Below are the code and all the weights of a small trained network. Each question names an input and a class and asks about switching units off, where a switched-off unit gives its printed mean instead of its output.

import numpy as np


def w(rows, s, z=0):
    codes = np.array(rows[::2]) - 128.0
    scale = np.full(codes.shape[1], s)
    scale[-1] = z or s
    return codes * scale


def f(y):
    return np.maximum(y, 0)


def log_softmax(a):
    a = a - a.max(-1, keepdims=True)
    return a - np.log(np.exp(a).sum(-1, keepdims=True))


def net(x, mask):
    res = np.array(x, float).reshape(1, 4) / 4 @ E
    y = f(res @ A[0][:, :-1].T + A[0][:, -1])
    res = res + np.where(mask, y, B[0][:, -1]) @ B[0][:, :-1]
    return log_softmax(res[-1] @ U[:, :-1].T + U[:, -1])


A, B = {}, {}
E = w([
[100,168,96,78,86,106,225],'x0',
[132,28,154,111,179,41,126],'x1',
[92,164,254,139,101,85,129],'x2',
[128,20,162,186,120,175,192],'x3',
],0.0091)
A[0] = w([
[138,177,146,109,142,121,41,252],'N0',
[114,164,166,125,53,147,133,200],'N1',
[194,58,110,117,33,144,134,90],'N2',
[144,159,139,106,135,189,156,168],'N3',
[138,104,178,254,187,166,180,198],'N4',
[140,123,169,87,141,68,114,160],'N5',
[120,140,123,95,157,33,123,193],'N6',
[220,160,69,169,152,164,129,182],'N7',
[105,175,144,121,115,85,91,4],'N8',
[123,170,80,104,134,126,78,252],'N9',
[135,99,95,206,75,154,137,136],'N10',
[95,164,157,133,137,153,83,156],'N11',
[143,91,157,87,187,63,67,252],'N12',
[140,74,126,162,71,134,161,142],'N13',
[119,176,181,143,92,75,220,240],'N14',
[151,95,127,158,178,106,81,201],'N15',
[169,127,104,143,108,159,180,133],'N16',
],0.0099,0.0025)
B[0] = w([
[164,42,56,128,69,121,100,244],'N0',
[38,130,194,93,52,104,26,222],'N1',
[94,148,165,124,163,193,174,172],'N2',
[91,56,163,108,61,152,100,188],'N3',
[168,135,200,200,124,156,163,254],'N4',
[171,174,103,97,95,57,128,199],'N5',
[150,115,68,94,161,44,110,211],'N6',
[125,157,69,97,203,198,71,216],'N7',
[101,97,145,147,83,129,115,180],'N8',
[201,113,99,55,99,136,91,227],'N9',
[113,35,195,95,223,204,136,193],'N10',
[131,66,68,93,51,152,102,193],'N11',
[219,29,89,192,106,80,138,241],'N12',
[45,103,177,109,147,163,185,192],'N13',
[43,118,173,74,32,73,91,254],'N14',
[162,91,84,191,16,138,120,207],'N15',
[115,172,190,75,142,254,181,180],'N16',
],0.0062,0.0074)
U = w([
[124,129,190,146,175,162,146,107],'0',
[129,178,185,124,29,115,106,216],'1',
[213,128,174,170,80,109,146,2],'2',
[169,177,113,95,125,148,133,72],'3',
[212,109,83,170,136,114,27,238],'4',
[109,120,126,175,155,59,121,38],'5',
[146,123,128,79,145,2,130,204],'6',
],0.0099,0.0024)

Each question gives the input, the list of numbers given to net, and the class t.
The units are the neurons (one row each of A and B). Each row of codes is followed by its name. A weight is (code - 128) times the scale printed after its matrix; where a second scale follows, it is the last column's (A, B and U).
mask holds one flag per neuron, in row order. A switched-off neuron (its flag False) gives its mean, the last column of its row in B, instead of its output. The means were averaged over made-up inputs and are rounded, as every weight is.
A unit's drop is (log p(t) with every unit on - log p(t) with that unit switched off) / (log p(t) with every unit on - log p(t) with every unit switched off).
The circuit of an input: a set's keep is (log p(t) with only the set's units on - log p(t) with every unit switched off) / (log p(t) with every unit on - log p(t) with every unit switched off). Starting from the 12 units with the biggest drops (on a tie, the unit counted first), units are removed one at a time, each time the one whose removal leaves the highest keep (on an exact tie, the one counted first), for as long as the keep stays at least 0.8.
circuit, biggest first: the units of the circuit, biggest drop first
most important unit: the unit with the biggest drop
k most important neurons: the k neurons with the biggest drops, biggest first
drop when u is switched off: that unit's drop, to one decimal
input [-6,7,6,2], class 2: circuit, biggest first -> N4, N15
input [-8,7,3,4], class 2: circuit, biggest first -> N4, N7
input [-1,4,7,-3], class 6: circuit, biggest first -> N6, N5
input [4,-4,-7,3], class 0: most important unit -> N10
input [-6,7,-7,6], class 2: 2 most important neurons -> N4, N15
input [-3,4,0,2], class 2: circuit, biggest first -> N7, N4, N15, N1
input [-7,6,5,3], class 2: circuit, biggest first -> N4, N15
input [7,-6,0,8], class 0: circuit, biggest first -> N10, N16
input [-8,6,2,8], class 2: 3 most important neurons -> N15, N4, N12
input [-6,7,6,-3], class 4: 2 most important neurons -> N12, N15
input [-2,0,-4,2], class 0: drop when N0 is switched off -> 0.2
input [-4,-7,-6,5], class 0: drop when N5 is switched off -> 0.0
input [-4,0,-7,4], class 0: drop when N10 is switched off -> 0.1
input [5,1,-4,1], class 3: drop when N9 is switched off -> -0.1
input [1,5,0,8], class 0: most important neuron -> N13
